Below are the code and all the weights of a small trained network. Each question names an input and a target symbol and asks about switching units off, where a switched-off unit gives its printed mean instead of its output.

import numpy as np


def w(rows, s, z=0):
    codes = np.array(rows[::2]) - 128.0
    scale = np.full(codes.shape[1], s)
    scale[-1] = z or s
    return codes * scale


def f(y):
    return y / 2 * (1 + np.tanh(0.7978845608 * (y + 0.044715 * y**3)))


def softmax(a):
    e = np.exp(a - a.max(-1, keepdims=True))
    return e / e.sum(-1, keepdims=True)


def log_softmax(a):
    a = a - a.max(-1, keepdims=True)
    return a - np.log(np.exp(a).sum(-1, keepdims=True))


def net(x, mask):
    ids = ['Σαβγδεζηλμξπτφψ'.index(c) for c in x.split()]
    T = len(ids)
    res = E[ids] + P[:T]
    r = res
    for j in range(3):
        rows = slice(3 * j, 3 * j + 3)
        q, k, v = (r @ M[0][rows].T for M in (Q, K, V))
        z = softmax(np.where(np.tri(T) > 0, q @ k.T / 3**0.5, -1e9)) @ v
        o = O[0][rows]
        res = res + np.where(mask[j], z, o[:, -1]) @ o[:, :-1]
    y = f(res @ A[0][:, :-1].T + A[0][:, -1])
    res = res + np.where(mask[3:11], y, B[0][:, -1]) @ B[0][:, :-1]
    return log_softmax(res[-1] @ U[:, :-1].T + U[:, -1])


Q, K, V, O, A, B = {}, {}, {}, {}, {}, {}
E = w([
[151,103,255,119],'Σ',
[178,149,49,108],'α',
[180,72,86,144],'β',
[100,82,78,196],'γ',
[89,46,195,3],'δ',
[148,132,230,87],'ε',
[163,100,77,142],'ζ',
[169,113,59,137],'η',
[148,144,57,118],'λ',
[140,155,215,47],'μ',
[144,118,248,129],'ξ',
[168,207,213,76],'π',
[142,104,73,135],'τ',
[99,145,51,157],'φ',
[43,145,225,154],'ψ',
],0.0097)
P = w([
[125,56,114,73],'0',
[86,161,116,142],'1',
[43,147,74,47],'2',
[202,67,164,170],'3',
[130,228,101,195],'4',
[43,9,145,120],'5',
[194,144,186,234],'6',
],0.012)
Q[0] = w([
[116,178,207,148],'H0',
[165,167,91,127],'H0',
[244,67,149,251],'H0',
[127,233,109,169],'H1',
[41,67,102,84],'H1',
[11,209,52,53],'H1',
[145,65,131,127],'H2',
[50,198,83,82],'H2',
[34,36,142,67],'H2',
],0.011)
K[0] = w([
[25,136,110,126],'H0',
[156,179,112,79],'H0',
[138,207,138,197],'H0',
[38,125,63,73],'H1',
[254,21,215,111],'H1',
[99,4,133,17],'H1',
[174,154,158,185],'H2',
[160,33,108,42],'H2',
[208,38,188,161],'H2',
],0.0097)
V[0] = w([
[219,95,213,80],'H0',
[48,182,111,40],'H0',
[124,220,98,19],'H0',
[140,107,78,126],'H1',
[4,81,193,196],'H1',
[24,211,105,97],'H1',
[117,186,196,149],'H2',
[83,164,169,255],'H2',
[127,133,202,49],'H2',
],0.0089)
O[0] = w([
[112,228,116,202,50],'H0',
[40,2,160,165,166],'H0',
[98,3,153,225,51],'H0',
[213,109,115,116,177],'H1',
[46,233,111,52,207],'H1',
[72,73,124,71,121],'H1',
[21,128,121,171,7],'H2',
[32,135,68,107,10],'H2',
[87,182,174,176,140],'H2',
],0.0082,0.002)
A[0] = w([
[159,110,174,163,255],'N0',
[159,77,5,161,113],'N1',
[105,85,42,65,184],'N2',
[75,122,62,175,101],'N3',
[164,150,109,218,172],'N4',
[115,203,188,108,144],'N5',
[126,146,46,110,161],'N6',
[86,74,206,116,98],'N7',
],0.011,0.0069)
B[0] = w([
[22,151,137,72,254],'N0',
[247,2,43,157,195],'N1',
[162,150,253,229,217],'N2',
[47,128,31,232,147],'N3',
[54,152,68,1,191],'N4',
[145,33,140,83,180],'N5',
[192,224,148,204,179],'N6',
[160,208,67,68,182],'N7',
],0.0071,0.0078)
U = w([
[130,202,87,121,89],'Σ',
[128,52,90,118,77],'α',
[160,192,52,68,44],'β',
[218,219,180,189,160],'γ',
[104,148,235,29,253],'δ',
[120,162,89,123,73],'ε',
[153,144,83,102,78],'ζ',
[154,115,86,106,106],'η',
[129,49,143,150,90],'λ',
[69,119,134,109,215],'μ',
[125,188,86,132,77],'ξ',
[65,81,78,156,124],'π',
[147,127,114,122,77],'τ',
[136,13,254,235,107],'φ',
[90,152,233,253,101],'ψ',
],0.007,0.0048)

Each question gives the input, a string of symbols that net reads in full, and the target symbol t.
The units are the heads (3 rows each of Q, K, V and O) and the neurons (one row each of A and B). Each row of codes is followed by its name. A weight is (code - 128) times the scale printed after its matrix; where a second scale follows, it is the last column's (O, A, B and U).
mask holds one flag per unit, heads first, then neurons. A switched-off unit (its flag False) gives its mean, the last column of its rows in O or B, instead of its output. The means were averaged over made-up inputs and are rounded, as every weight is.
A unit's drop is (log p(t) with every unit on - log p(t) with that unit switched off) / (log p(t) with every unit on - log p(t) with every unit switched off).
The circuit of an input: a set's keep is (log p(t) with only the set's units on - log p(t) with every unit switched off) / (log p(t) with every unit on - log p(t) with every unit switched off). Starting from all 11 units, units are removed one at a time, each time the one whose removal leaves the highest keep (on an exact tie, the one counted first), for as long as the keep stays at least 0.8.
circuit, biggest first: the units of the circuit, biggest drop first
unit that matters most: the unit with the biggest drop
k most important neurons: the k neurons with the biggest drops, biggest first
which heads matter: for each layer, one digit per head in row order, 1 if its drop is at least 0.15 and else 0, layers parted by /
input β Σ α β φ φ, target β: which heads matter : 110
input τ π γ φ ε γ, target φ: 3 most important neurons : (N2; N4; N7)
input φ α δ π ε, target δ: unit that matters most : H2
input α π ψ α γ γ, target α: circuit, biggest first : (H1; N1; N4; N2)
input γ ψ γ φ λ, target γ: 3 most important neurons : (N2; N6; N0)
input γ λ γ φ ψ β, target φ: circuit, biggest first : (N2; N4)
input π φ ζ ζ, target φ: 2 most important neurons : (N2; N4)
input μ ψ ψ φ φ, target ψ: which heads matter : 010
input α τ π Σ, target δ: circuit, biggest first : (N0; N1)
input φ ζ φ, target φ: which heads matter : 100
input γ ψ λ, target γ: circuit, biggest first : (N2; N6; N0)
input μ ζ ψ φ ψ, target μ: circuit, biggest first : (H0; H1)
input π π τ γ, target π: which heads matter : 101
input ψ φ ζ η, target φ: most important neuron : (N2)
input η β δ γ ψ, target δ: 2 most important neurons : (N7; N0)
input μ δ ψ ψ φ λ, target ψ: which heads matter : 001
input β η μ γ δ γ, target γ: which heads matter : 101
input Σ γ γ ψ φ η λ, target φ: which heads matter : 111
input λ π ψ ζ, target π: which heads matter : 101
input ε ψ γ γ γ Σ ξ, target δ: most important neuron : (N1)
input γ ψ γ, target γ: which heads matter : 000
input φ μ Σ π ψ π ζ, target ψ: which heads matter : 011
input γ φ ψ ξ, target δ: 2 most important neurons : (N7; N1)
input α η γ φ α, target γ: which heads matter : 011
input α λ γ, target α: which heads matter : 111
input φ ξ γ γ γ φ ψ, target δ: which heads matter : 100
